Small tables with named rows and columns. After each table, cells are looked up by row and column.

getema
          bip  gedezed  rukiz  rezi  lodo   tir  naru
kati     6.24     0.11   4.60  4.51  4.03  2.46  3.63
degani   0.40     5.25   5.66  4.66  6.54  5.29  7.04
nokam    3.79     2.83   4.24  6.18  2.94  7.22  5.57
lis      4.46     5.86   3.91  3.29  4.61  7.30  3.61
zaf      2.57     3.57   3.90  1.41  6.27  7.28  4.97
baren    7.16     7.02   4.25  8.23  0.03  1.74  6.08
mek      4.22     9.12   4.94  4.38  2.41  5.35  5.54
sapapus  8.22     4.38   4.36  8.48  1.90  3.00  5.66
romel    6.21     7.47   5.14  5.07  4.43  2.10  5.82
basa     6.78     2.50   4.55  6.71  2.77  1.55  5.15
lod      4.71     4.38   5.67  6.30  5.19  5.21  5.89

zaf, lodo -> 6.27
romel, lodo -> 4.43
mek, rezi -> 4.38
basa, bip -> 6.78
lis, lodo -> 4.61
baren, rukiz -> 4.25
degani, rukiz -> 5.66
basa, naru -> 5.15
nokam, lodo -> 2.94
baren, bip -> 7.16
lis, naru -> 3.61
zaf, tir -> 7.28
lis, rezi -> 3.29
basa, rezi -> 6.71
lod, naru -> 5.89

tuf =
,rab,naso,rir,zula,pelegod
sof,19.192,19.697,56.903,26.218,16.520
tur,-19.183,13.021,9.058,-3.157,12.258
liduti,21.823,-0.896,2.779,4.205,-15.387
domafat,58.354,-52.073,29.000,-91.614,-79.516
takil,-2.122,-16.140,-39.368,8.787,-41.850
dos,6.867,9.219,-6.219,-36.441,5.773
lav,-12.815,41.516,-30.750,-97.410,52.440
zez,-14.032,22.790,34.910,-23.839,8.965
beroz,37.795,-3.976,25.139,-30.506,-36.641
supirok,-20.560,3.751,-5.655,-5.410,-68.709
tekegaf,13.480,-14.148,30.029,-96.764,19.121
fip,29.491,-11.537,72.153,-54.262,-36.965
rafav,-12.493,68.985,32.892,2.847,-37.085

zez, rir: 34.910
zez, pelegod: 8.965
lav, rab: -12.815
tekegaf, zula: -96.764
supirok, rab: -20.560
liduti, zula: 4.205
dos, zula: -36.441
rafav, pelegod: -37.085
beroz, zula: -30.506
dos, rab: 6.867
liduti, rir: 2.779
tur, pelegod: 12.258
supirok, naso: 3.751
takil, pelegod: -41.850
sof, zula: 26.218
rafav, naso: 68.985
Row with the largest naso: rafav

Table dafa
|  | kamef | rudabog | gug |
|---|---|---|---|
| ven | 6.2 | 6.1 | 1.0 |
| dokuri | 2.4 | 5.4 | 81.2 |
| tav | 15.1 | 7.6 | 8.5 |
| dip | 50.4 | 6.8 | 8.6 |
| sav | -1.8 | 9.8 | 7.7 |
| muki | 11.0 | 9.3 | 8.6 |
| feg | 1.2 | 7.3 | 22.6 |
| gon | 11.5 | 8.4 | 7.5 |
| dal | 6.7 | 8.6 | 6.8 |
| muritaf | 9.0 | 8.9 | 6.7 |
| det | 2.6 | 6.1 | -54.0 |
| nimi | 1.4 | 7.7 | 13.9 |
| parobe | 3.0 | 7.7 | 5.4 |

What is the kamef of nimi in dafa?
1.4
What is the rudabog of det in dafa?
6.1
What is the gug of det in dafa?
-54.0
What is the rudabog of ven in dafa?
6.1
What is the rudabog of muki in dafa?
9.3
What is the kamef of ven in dafa?
6.2
What is the gug of dip in dafa?
8.6
What is the gug of nimi in dafa?
13.9
What is the gug of tav in dafa?
8.5
What is the rudabog of sav in dafa?
9.8
What is the gug of parobe in dafa?
5.4
Which row has the largest kamef? dip

zegel
          buno  fanezug    mam  posoded   zata    rof    kuz    zis
tev      0.472    0.408  0.618    0.785  0.539  0.724  0.211  0.738
mipiva   0.345    0.388  0.822    0.531  0.772  0.654  0.327  0.393
fizakik  0.242    0.392  0.450    0.461  0.602  0.750  0.581  0.699
bamoba   0.735    0.305  0.443    0.443  0.448  0.495  0.334  0.458
supele   0.676    0.759  0.274    0.607  0.319  0.538  0.801  0.631
bovamaf  0.392    0.392  0.717    0.540  0.745  0.573  0.230  0.443
vekura   0.508    0.347  0.348    0.583  0.760  0.567  0.441  0.299
guta     0.529    0.425  0.354    0.586  0.691  0.605  0.468  0.234
rovul    0.475    0.490  0.538    0.549  0.613  0.529  0.528  0.493
bofat    0.482    0.653  0.578    0.278  0.651  0.265  0.567  0.190
pobeli   0.314    0.777  0.571    0.762  0.860  0.427  0.700  0.501
lefi     0.509    0.397  0.372    0.585  0.716  0.500  0.463  0.232
fiv      0.553    0.611  0.692    0.523  0.543  0.479  0.553  0.613

tev, zis -> 0.738
fizakik, kuz -> 0.581
tev, posoded -> 0.785
fizakik, mam -> 0.450
bamoba, kuz -> 0.334
fiv, posoded -> 0.523
lefi, rof -> 0.500
bofat, kuz -> 0.567
pobeli, zis -> 0.501
supele, rof -> 0.538
Which row has the largest rof? fizakik

Table dorabok
|  | rul | deburot | lolupe | bomot | kido |
|---|---|---|---|---|---|
| nobok | 129 | 91 | 92 | 71 | 153 |
| gufep | 153 | 195 | 74 | 46 | 190 |
| bepo | 127 | 181 | 87 | 50 | 185 |
| mitot | 218 | 148 | 149 | 130 | 130 |
| kulogag | 93 | 99 | 83 | 154 | 111 |
| mipudu | 128 | 174 | 185 | 144 | 100 |
| givenif | 155 | 142 | 130 | 129 | 177 |
| telazaf | 132 | 86 | 180 | 241 | 82 |
| pobo | 95 | 64 | 110 | 192 | 97 |

gufep, lolupe: 74
telazaf, lolupe: 180
mipudu, lolupe: 185
mipudu, kido: 100
bepo, deburot: 181
pobo, deburot: 64
nobok, lolupe: 92
pobo, lolupe: 110
bepo, rul: 127
givenif, lolupe: 130
mipudu, deburot: 174
telazaf, kido: 82
pobo, bomot: 192
mitot, bomot: 130

puse =
cols = fiko, bas, ranoraz, tadiz, guvare, sor, refesop, gavo, bivi
vade: [575, 1287, 4383, 5698, 4209, 6838, 4245, 1688, 4309]
dezugig: [2727, 4198, 5255, 4404, 4424, 6413, 4025, 3540, 2881]
zugibor: [3493, 4089, 4383, 6737, 4765, 8272, 5503, 4918, 3774]
kuzev: [5129, 3195, 2906, 5803, 6339, 4284, 6092, 5390, 6979]
mig: [4560, 4804, 4903, 3324, 3447, 3672, 4784, 5125, 4567]
tavik: [4764, 2705, 2784, 5586, 4300, 3349, 6246, 5204, 5214]
vasoli: [6228, 4496, 2376, 5970, 5333, 5626, 8343, 5362, 5295]
fodir: [612, 950, 4573, 5030, 3774, 5832, 3801, 1630, 4472]

vasoli, ranoraz => 2376
vasoli, gavo => 5362
vade, guvare => 4209
dezugig, refesop => 4025
fodir, refesop => 3801
zugibor, refesop => 5503
vade, tadiz => 5698
mig, fiko => 4560
fodir, ranoraz => 4573
vade, bivi => 4309
mig, ranoraz => 4903
fodir, fiko => 612
dezugig, bas => 4198
vade, bas => 1287
Row with the largest gavo: kuzev

